Here is a tiny trained network, its code and every weight. The questions are about switching its units off for an input and a class, where a switched-off unit gives its printed mean instead of its output.

import numpy as np


def w(rows, s, z=0):
    codes = np.array(rows[::2]) - 128.0
    scale = np.full(codes.shape[1], s)
    scale[-1] = z or s
    return codes * scale


def f(y):
    return y / 2 * (1 + np.tanh(0.7978845608 * (y + 0.044715 * y**3)))


def log_softmax(a):
    a = a - a.max(-1, keepdims=True)
    return a - np.log(np.exp(a).sum(-1, keepdims=True))


def net(x, mask):
    res = np.array(x, float).reshape(1, 6) / 4 @ E
    y = f(res @ A[0][:, :-1].T + A[0][:, -1])
    res = res + np.where(mask, y, B[0][:, -1]) @ B[0][:, :-1]
    return log_softmax(res[-1] @ U[:, :-1].T + U[:, -1])


A, B = {}, {}
E = w([
[96,42,211,158],'x0',
[128,125,128,128],'x1',
[84,91,72,253],'x2',
[228,157,158,216],'x3',
[91,178,158,160],'x4',
[124,133,130,133],'x5',
],0.0075)
A[0] = w([
[179,141,185,53,65],'N1',
[77,99,100,198,197],'N2',
[217,165,202,180,124],'N3',
[67,227,182,158,252],'N4',
[197,158,180,177,116],'N5',
[175,151,111,96,69],'N6',
[25,144,98,87,93],'N7',
[136,217,77,110,95],'N8',
[234,118,145,175,93],'N9',
[74,65,181,125,72],'N10',
[191,34,70,102,165],'N11',
[53,93,129,86,140],'N12',
[138,78,166,114,127],'N13',
[106,115,104,185,143],'N14',
[97,75,105,248,140],'N15',
[213,151,156,197,78],'N16',
[170,14,220,133,212],'N17',
[171,91,160,68,151],'N18',
[148,222,65,124,83],'N19',
[131,186,208,80,77],'N20',
[140,171,202,73,63],'N21',
[114,58,195,124,118],'N22',
[84,159,218,145,214],'N23',
[135,149,157,73,101],'N24',
[148,91,207,141,182],'N25',
[105,86,124,83,240],'N26',
[186,158,141,174,103],'N27',
[140,140,82,52,123],'N28',
[85,140,141,117,168],'N29',
[143,3,198,153,88],'N30',
[133,133,147,111,213],'N31',
[170,155,55,86,76],'N32',
[177,168,63,79,141],'N33',
[92,112,147,150,238],'N34',
[140,40,254,165,149],'N35',
[66,116,78,102,91],'N36',
[170,136,140,171,89],'N37',
[144,189,51,115,125],'N38',
[75,100,13,189,126],'N39',
],0.0091,0.0038)
B[0] = w([
[127,160,196,104,182],'N1',
[212,149,164,83,223],'N2',
[78,2,110,97,219],'N3',
[226,85,42,61,203],'N4',
[61,62,88,64,193],'N5',
[112,150,161,161,142],'N6',
[77,47,145,33,185],'N7',
[82,142,105,166,175],'N8',
[63,49,144,70,200],'N9',
[87,141,119,170,160],'N10',
[209,127,81,128,184],'N11',
[97,85,102,89,185],'N12',
[108,197,113,194,147],'N13',
[163,126,184,89,178],'N14',
[166,158,176,98,255],'N15',
[68,70,137,65,203],'N16',
[133,141,78,161,236],'N17',
[176,182,140,144,175],'N18',
[67,191,112,164,182],'N19',
[171,160,215,110,171],'N20',
[148,140,192,134,169],'N21',
[93,189,104,140,170],'N22',
[160,163,33,156,185],'N23',
[149,122,174,121,156],'N24',
[107,111,80,216,184],'N25',
[164,108,93,101,198],'N26',
[103,87,149,91,174],'N27',
[100,128,112,130,180],'N28',
[122,69,74,95,150],'N29',
[101,187,138,185,196],'N30',
[182,136,112,107,164],'N31',
[86,168,142,160,166],'N32',
[103,128,90,166,193],'N33',
[186,163,107,114,185],'N34',
[121,156,100,199,227],'N35',
[90,78,196,90,162],'N36',
[79,87,170,32,153],'N37',
[100,178,110,178,185],'N38',
[170,192,240,79,233],'N39',
],0.0055,0.0061)
U = w([
[72,18,147,86,63],'0',
[213,165,250,114,56],'1',
[215,107,61,118,219],'2',
[185,115,93,126,237],'3',
[96,166,79,178,4],'4',
],0.011,0.0027)

Each question gives the input, the list of numbers given to net, and the class t.
The units are the neurons (one row each of A and B). Each row of codes is followed by its name. A weight is (code - 128) times the scale printed after its matrix; where a second scale follows, it is the last column's (A, B and U).
mask holds one flag per neuron, in row order. A switched-off neuron (its flag False) gives its mean, the last column of its row in B, instead of its output. The means were averaged over made-up inputs and are rounded, as every weight is.
A unit's drop is (log p(t) with every unit on - log p(t) with that unit switched off) / (log p(t) with every unit on - log p(t) with every unit switched off).
The circuit of an input: a set's keep is (log p(t) with only the set's units on - log p(t) with every unit switched off) / (log p(t) with every unit on - log p(t) with every unit switched off). Starting from the 12 units with the biggest drops (on a tie, the unit counted first), units are removed one at a time, each time the one whose removal leaves the highest keep (on an exact tie, the one counted first), for as long as the keep stays at least 0.8.
units of the circuit, in order: the units of the circuit, biggest drop first
most important unit: the unit with the biggest drop
top k neurons: the k neurons with the biggest drops, biggest first
drop when u is switched off: that unit's drop, to one decimal
input [8,-3,8,-3,-7,3], class 1: units of the circuit, in order	N39; N15; N2
input [3,-2,6,2,4,8], class 1: units of the circuit, in order	N15; N2
input [3,-5,-5,5,2,8], class 0: units of the circuit, in order	N3; N5
input [3,0,-1,-3,6,3], class 2: top neuron	N4
input [8,-3,3,1,8,2], class 2: units of the circuit, in order	N4; N23
input [6,-8,8,-4,-8,-7], class 1: top 3 neurons	N39; N15; N2
input [-8,4,1,-4,1,4], class 4: units of the circuit, in order	N19; N38; N8
input [-2,-6,8,7,0,0], class 1: units of the circuit, in order	N39; N15
input [-1,2,8,-6,4,-3], class 1: units of the circuit, in order	N39; N2
input [8,-5,6,-4,-8,2], class 2: top 2 neurons	N11; N2
input [8,1,-4,-7,-2,5], class 4: drop when N22 is switched off	0.1
input [2,-6,3,6,-5,-1], class 0: drop when N9 is switched off	0.3
input [8,5,4,-6,8,2], class 2: drop when N2 is switched off	0.2
input [0,-5,-1,-2,8,-3], class 2: drop when N4 is switched off	0.3
input [7,-3,8,3,-3,8], class 1: most important unit	N15
